Below is a small trained network, with its code and all its weights. Each question gives an input and a class and asks what happens when units are switched off, that is, made to give their printed mean instead of their output.

import numpy as np


def w(rows, s, z=0):
    codes = np.array(rows[::2]) - 128.0
    scale = np.full(codes.shape[1], s)
    scale[-1] = z or s
    return codes * scale


def norm(h):
    return h / np.sqrt((h * h).mean(-1, keepdims=True) + 1e-5)


def f(y):
    return np.maximum(y, 0)


def log_softmax(a):
    a = a - a.max(-1, keepdims=True)
    return a - np.log(np.exp(a).sum(-1, keepdims=True))


def net(x, mask):
    res = np.array(x, float).reshape(1, 4) / 4 @ E
    u = 0
    for l in range(2):
        y = f(norm(res) @ A[l][:, :-1].T + A[l][:, -1])
        res = res + np.where(mask[u : u + 10], y, B[l][:, -1]) @ B[l][:, :-1]
        u += 10
    return log_softmax(norm(res)[-1] @ U[:, :-1].T + U[:, -1])


A, B = {}, {}
E = w([
[172,128,194,164,118,95,36,149,179,197,114],'x0',
[80,168,194,83,77,155,61,98,49,81,82],'x1',
[91,142,94,3,105,120,145,187,208,106,106],'x2',
[16,92,241,128,190,212,139,106,253,89,115],'x3',
],0.0067)
A[0] = w([
[99,94,111,57,104,115,144,254,161,125,80,94],'0.n0',
[68,115,186,109,130,157,143,117,196,82,126,90],'0.n1',
[155,103,84,147,184,153,162,125,173,180,141,3],'0.n2',
[111,137,165,97,123,89,95,117,82,71,99,10],'0.n3',
[149,86,179,147,118,151,51,187,152,236,121,99],'0.n4',
[138,186,152,146,75,62,83,76,88,4,126,70],'0.n5',
[81,147,111,55,151,213,184,41,65,100,198,56],'0.n6',
[138,108,192,196,151,183,145,41,135,110,174,111],'0.n7',
[98,106,40,127,189,141,195,56,101,104,167,59],'0.n8',
[195,173,159,216,165,161,137,82,62,142,207,29],'0.n9',
],0.0074,0.0063)
B[0] = w([
[116,89,98,193,125,57,121,92,94,151,9,242],'0.n0',
[153,155,139,65,174,109,162,59,87,100,198,253],'0.n1',
[184,65,119,79,205,203,160,166,131,209,158,162],'0.n2',
[182,125,119,97,217,203,62,72,123,209,146,152],'0.n3',
[82,170,111,172,111,130,108,207,128,44,174,228],'0.n4',
[155,97,74,106,197,168,69,143,123,208,151,206],'0.n5',
[113,163,152,206,104,117,74,199,163,119,116,217],'0.n6',
[112,134,113,81,108,57,188,84,66,125,108,241],'0.n7',
[136,134,159,201,108,92,46,200,164,100,157,195],'0.n8',
[74,80,87,181,79,91,145,87,121,156,2,217],'0.n9',
],0.0084,0.0054)
A[1] = w([
[149,144,120,113,109,34,167,133,105,114,89,68],'1.n0',
[119,170,131,94,95,144,74,96,84,89,118,47],'1.n1',
[120,188,146,184,99,146,79,207,174,74,144,78],'1.n2',
[85,138,81,145,125,173,158,170,92,79,154,51],'1.n3',
[131,128,95,40,99,101,120,167,185,95,62,33],'1.n4',
[126,183,135,109,92,244,98,122,102,119,78,1],'1.n5',
[233,195,67,111,8,110,142,118,62,174,149,83],'1.n6',
[104,101,96,122,122,146,94,104,127,139,27,85],'1.n7',
[119,155,121,63,137,210,96,79,98,147,159,51],'1.n8',
[185,73,63,159,129,164,216,181,181,155,175,56],'1.n9',
],0.011,0.0055)
B[1] = w([
[159,178,70,73,165,79,91,108,162,165,142,215],'1.n0',
[192,30,116,153,67,138,132,201,146,156,130,180],'1.n1',
[142,216,33,172,104,190,75,211,65,91,194,180],'1.n2',
[149,247,66,172,102,133,50,190,160,96,157,141],'1.n3',
[64,71,140,248,35,97,186,67,20,112,50,183],'1.n4',
[170,18,254,139,58,216,87,204,103,199,119,148],'1.n5',
[45,148,208,84,162,182,194,95,169,36,158,254],'1.n6',
[196,111,98,131,168,87,125,151,179,193,141,213],'1.n7',
[181,130,108,113,141,117,137,173,194,224,141,166],'1.n8',
[176,67,214,91,88,217,22,174,93,211,106,198],'1.n9',
],0.01,0.0087)
U = w([
[186,40,190,89,109,180,85,184,96,213,128,120],'0',
[69,93,84,227,89,39,179,38,35,146,31,135],'1',
[50,162,116,208,76,148,78,224,116,47,177,111],'2',
[57,156,219,38,189,178,226,66,196,55,185,133],'3',
[170,194,45,78,197,103,80,147,154,162,191,194],'4',
[239,174,91,122,19,209,137,5,234,89,115,3],'5',
[254,182,94,138,22,225,148,6,244,79,92,3],'6',
],0.015,0.013)

Each question gives the input, the list of numbers given to net, and the class t.
The units are the neurons (one row each of A and B). Each row of codes is followed by its name. A weight is (code - 128) times the scale printed after its matrix; where a second scale follows, it is the last column's (A, B and U).
mask holds one flag per neuron, layer by layer. A switched-off neuron (its flag False) gives its mean, the last column of its row in B, instead of its output. The means were averaged over made-up inputs and are rounded, as every weight is.
A unit's drop is (log p(t) with every unit on - log p(t) with that unit switched off) / (log p(t) with every unit on - log p(t) with every unit switched off).
The circuit of an input: a set's keep is (log p(t) with only the set's units on - log p(t) with every unit switched off) / (log p(t) with every unit on - log p(t) with every unit switched off). Starting from the 12 units with the biggest drops (on a tie, the unit counted first), units are removed one at a time, each time the one whose removal leaves the highest keep (on an exact tie, the one counted first), for as long as the keep stays at least 0.8.
circuit, biggest first: the units of the circuit, biggest drop first
unit that matters most: the unit with the biggest drop
top k neurons: the k neurons with the biggest drops, biggest first
top k neurons in layer l: the k neurons of layer l with the biggest drops, biggest first
input [7,5,0,0], class 2: circuit, biggest first : [0.n4]
input [-7,-8,0,-2], class 0: top 2 neurons : [1.n9 0.n2]
input [-7,-6,0,-7], class 2: top 4 neurons : [0.n8 0.n7 0.n1 1.n6]
input [4,-7,5,-7], class 0: top 3 neurons : [1.n9 0.n7 0.n1]
input [3,2,-2,1], class 4: top 3 neurons in layer 0 : [0.n7 0.n6 0.n8]
input [-2,1,6,-6], class 1: top 2 neurons : [1.n4 0.n0]
input [4,2,3,3], class 2: top 2 neurons : [0.n4 0.n7]
input [-7,0,8,3], class 1: top 2 neurons : [1.n4 0.n0]
input [-3,0,-3,0], class 4: top 2 neurons in layer 0 : [0.n7 0.n9]
input [-7,-3,8,-6], class 1: top 3 neurons : [1.n4 0.n0 0.n4]
input [-6,-2,-7,-8], class 3: top 2 neurons : [1.n6 0.n0]
input [6,1,-7,7], class 1: top 2 neurons : [0.n7 1.n6]
input [6,5,3,-5], class 2: top 3 neurons in layer 0 : [0.n4 0.n7 0.n1]
input [-6,-2,7,-7], class 1: circuit, biggest first : [1.n4]
input [6,-2,-6,-8], class 3: top 2 neurons in layer 1 : [1.n6 1.n4]
input [-4,0,2,3], class 2: top 4 neurons : [0.n6 0.n8 0.n7 1.n7]
input [-2,-3,-3,4], class 3: top 3 neurons in layer 0 : [0.n7 0.n0 0.n1]
input [-1,-7,8,3], class 1: top 2 neurons : [0.n0 1.n4]
input [5,4,0,-2], class 2: top 2 neurons : [0.n4 1.n2]
input [-7,4,5,1], class 2: unit that matters most : 0.n6
input [-7,-7,6,6], class 0: top 2 neurons in layer 1 : [1.n9 1.n6]
input [5,1,-7,3], class 1: top 2 neurons in layer 0 : [0.n7 0.n9]
input [3,-8,5,8], class 0: top 2 neurons in layer 1 : [1.n9 1.n6]
input [-3,4,5,-4], class 1: top 2 neurons in layer 1 : [1.n4 1.n9]
